Below are the code and all the weights of a small trained network. Each question names an input and a target symbol and asks about switching units off, where a switched-off unit gives its printed mean instead of its output.

import numpy as np


def w(rows, s, z=0):
    codes = np.array(rows[::2]) - 128.0
    scale = np.full(codes.shape[1], s)
    scale[-1] = z or s
    return codes * scale


def f(y):
    return np.maximum(y, 0)


def softmax(a):
    e = np.exp(a - a.max(-1, keepdims=True))
    return e / e.sum(-1, keepdims=True)


def log_softmax(a):
    a = a - a.max(-1, keepdims=True)
    return a - np.log(np.exp(a).sum(-1, keepdims=True))


def net(x, mask):
    ids = ['ΔΞΣΦεητ'.index(c) for c in x.split()]
    T = len(ids)
    res = E[ids] + P[:T]
    u = 0
    for l in range(2):
        q, k, v = (res @ M[l].T for M in (Q, K, V))
        z = softmax(np.where(np.tri(T) > 0, q @ k.T / 2**0.5, -1e9)) @ v
        res = res + np.where(mask[u], z, O[l][:, -1]) @ O[l][:, :-1]
        u += 1
        y = f(res @ A[l][:, :-1].T + A[l][:, -1])
        res = res + np.where(mask[u : u + 8], y, B[l][:, -1]) @ B[l][:, :-1]
        u += 8
    return log_softmax(res[-1] @ U[:, :-1].T + U[:, -1])


Q, K, V, O, A, B = {}, {}, {}, {}, {}, {}
E = w([
[164,153,93,192],'Δ',
[56,116,107,89],'Ξ',
[100,113,113,249],'Σ',
[71,225,170,140],'Φ',
[177,122,218,49],'ε',
[147,64,127,202],'η',
[57,111,103,122],'τ',
],0.014)
P = w([
[2,153,69,100],'0',
[93,102,220,68],'1',
[121,118,220,92],'2',
[148,133,223,105],'3',
[116,120,155,84],'4',
[127,126,146,93],'5',
[128,126,133,102],'6',
[137,133,125,108],'7',
[137,139,110,113],'8',
[147,145,105,115],'9',
[151,146,90,119],'10',
[162,155,88,120],'11',
[162,164,72,116],'12',
[164,170,63,117],'13',
],0.0051)
Q[0] = w([
[157,202,237,111],'0.h0',
[150,88,41,2],'0.h0',
],0.0074)
K[0] = w([
[94,187,195,32],'0.h0',
[132,2,195,94],'0.h0',
],0.0067)
V[0] = w([
[130,7,138,149],'0.h0',
[110,133,54,111],'0.h0',
],0.013)
O[0] = w([
[158,170,109,12,5],'0.h0',
[126,182,152,170,113],'0.h0',
],0.011,0.0033)
A[0] = w([
[125,97,55,225,5],'0.n0',
[184,80,3,203,88],'0.n1',
[160,89,44,76,11],'0.n2',
[200,18,81,122,61],'0.n3',
[231,102,84,245,69],'0.n4',
[62,131,206,98,77],'0.n5',
[207,133,123,72,63],'0.n6',
[128,24,56,167,198],'0.n7',
],0.011,0.0018)
B[0] = w([
[158,183,43,96,234],'0.n0',
[184,179,220,107,223],'0.n1',
[140,96,179,193,134],'0.n2',
[119,182,48,140,144],'0.n3',
[122,4,94,139,254],'0.n4',
[106,131,200,130,165],'0.n5',
[82,144,110,197,139],'0.n6',
[162,97,188,108,190],'0.n7',
],0.019,0.009)
Q[1] = w([
[175,227,139,153],'1.h0',
[116,134,198,2],'1.h0',
],0.0085)
K[1] = w([
[120,27,176,255],'1.h0',
[53,14,100,6],'1.h0',
],0.0073)
V[1] = w([
[221,39,149,233],'1.h0',
[178,254,32,58],'1.h0',
],0.0098)
O[1] = w([
[224,230,179,246,254],'1.h0',
[43,2,216,239,41],'1.h0',
],0.0076,0.0095)
A[1] = w([
[122,121,249,112,70],'1.n0',
[133,155,118,92,116],'1.n1',
[146,141,144,99,190],'1.n2',
[110,154,214,115,121],'1.n3',
[89,143,38,140,2],'1.n4',
[112,153,42,145,162],'1.n5',
[158,156,164,96,97],'1.n6',
[103,104,110,138,193],'1.n7',
],0.019,0.0089)
B[1] = w([
[158,124,227,36,155],'1.n0',
[169,107,148,172,171],'1.n1',
[65,180,128,153,243],'1.n2',
[98,75,55,173,185],'1.n3',
[140,2,209,106,140],'1.n4',
[151,179,132,57,168],'1.n5',
[93,60,133,111,254],'1.n6',
[54,131,93,127,145],'1.n7',
],0.022,0.012)
U = w([
[234,91,192,165,100],'Δ',
[189,146,150,38,165],'Ξ',
[58,85,242,144,161],'Σ',
[205,25,56,94,4],'Φ',
[168,116,136,95,27],'ε',
[119,247,179,125,186],'η',
[88,151,2,132,249],'τ',
],0.0068,0.0041)

Each question gives the input, a string of symbols that net reads in full, and the target symbol t.
The units are the heads (2 rows each of Q, K, V and O) and the neurons (one row each of A and B). Each row of codes is followed by its name. A weight is (code - 128) times the scale printed after its matrix; where a second scale follows, it is the last column's (O, A, B and U).
mask holds one flag per unit, layer by layer, with each layer's heads first. A switched-off unit (its flag False) gives its mean, the last column of its rows in O or B, instead of its output. The means were averaged over made-up inputs and are rounded, as every weight is.
A unit's drop is (log p(t) with every unit on - log p(t) with that unit switched off) / (log p(t) with every unit on - log p(t) with every unit switched off).
The circuit of an input: a set's keep is (log p(t) with only the set's units on - log p(t) with every unit switched off) / (log p(t) with every unit on - log p(t) with every unit switched off). Starting from the 12 units with the biggest drops (on a tie, the unit counted first), units are removed one at a time, each time the one whose removal leaves the highest keep (on an exact tie, the one counted first), for as long as the keep stays at least 0.8.
units of the circuit, in order: the units of the circuit, biggest drop first
unit that matters most: the unit with the biggest drop
k most important neurons: the k neurons with the biggest drops, biggest first
top k neurons in layer l: the k neurons of layer l with the biggest drops, biggest first
input Δ Σ Φ ε Δ Σ Δ ε Φ Ξ, target Σ: top 2 neurons in layer 0 -> [0.n0 0.n2]
input Φ Φ Σ ε Φ, target η: units of the circuit, in order -> [0.h0 0.n1 0.n4 1.n6]
input Σ Δ Ξ η, target Σ: top 2 neurons in layer 1 -> [1.n7 1.n0]
input Φ Φ Φ Φ Δ η, target Φ: units of the circuit, in order -> [0.n4]
input Φ Δ Δ Σ, target Φ: 3 most important neurons -> [0.n4 0.n5 1.n2]
input Ξ Σ Σ τ Ξ Φ Δ Δ Δ Δ τ Ξ, target η: 3 most important neurons -> [0.n1 0.n4 0.n7]
input τ Δ Φ η, target τ: 2 most important neurons -> [0.n7 0.n3]
input Ξ Ξ Ξ Ξ τ Σ, target Ξ: units of the circuit, in order -> [0.n0 1.n5]
input Φ Δ Φ Σ Δ Δ Φ Δ Δ Φ Φ Φ, target Ξ: 3 most important neurons -> [0.n4 1.n5 0.n1]
input Δ Δ Δ Φ Δ η Δ Σ Φ Δ Δ Δ Φ Δ, target Δ: units of the circuit, in order -> [0.n1 0.n4 1.h0 0.n0]
input Σ Δ Φ Δ Δ τ η Δ η Δ Φ, target τ: units of the circuit, in order -> [0.n4 1.n3]
input Δ Φ Φ Δ Δ Φ Δ ε Δ ε τ, target Σ: 2 most important neurons -> [1.n6 0.n7]
input Δ Δ Σ, target Δ: 3 most important neurons -> [0.n4 0.n0 1.n2]
input τ Δ η, target τ: unit that matters most -> 0.n1
input Δ Ξ Σ Δ τ Δ Δ τ Φ τ, target η: 3 most important neurons -> [0.n4 0.n1 1.n3]
input τ Σ Δ Σ, target τ: top 3 neurons in layer 0 -> [0.n4 0.n7 0.n1]
input τ Σ τ Δ, target τ: top 2 neurons in layer 0 -> [0.n4 0.n7]
input η Φ Φ Δ Δ Φ τ Δ τ Φ ε Δ ε, target τ: top 2 neurons in layer 1 -> [1.n3 1.n0]
input Δ Δ Δ η, target Δ: 2 most important neurons -> [0.n0 0.n4]
input Φ η ε ε τ Δ ε, target η: units of the circuit, in order -> [0.n4]
input Σ Φ Δ, target Σ: top 3 neurons in layer 0 -> [0.n4 0.n1 0.n0]
input Φ Φ Δ, target Φ: units of the circuit, in order -> [0.n4 0.h0]
input Φ Δ Φ η, target Φ: top 3 neurons in layer 0 -> [0.n4 0.n3 0.n1]
input η ε ε Δ ε, target η: top 2 neurons in layer 1 -> [1.n5 1.n6]
input Φ Δ Δ Φ η Σ Σ Δ Σ Δ Δ Φ, target η: top 4 neurons in layer 0 -> [0.n1 0.n4 0.n7 0.n0]
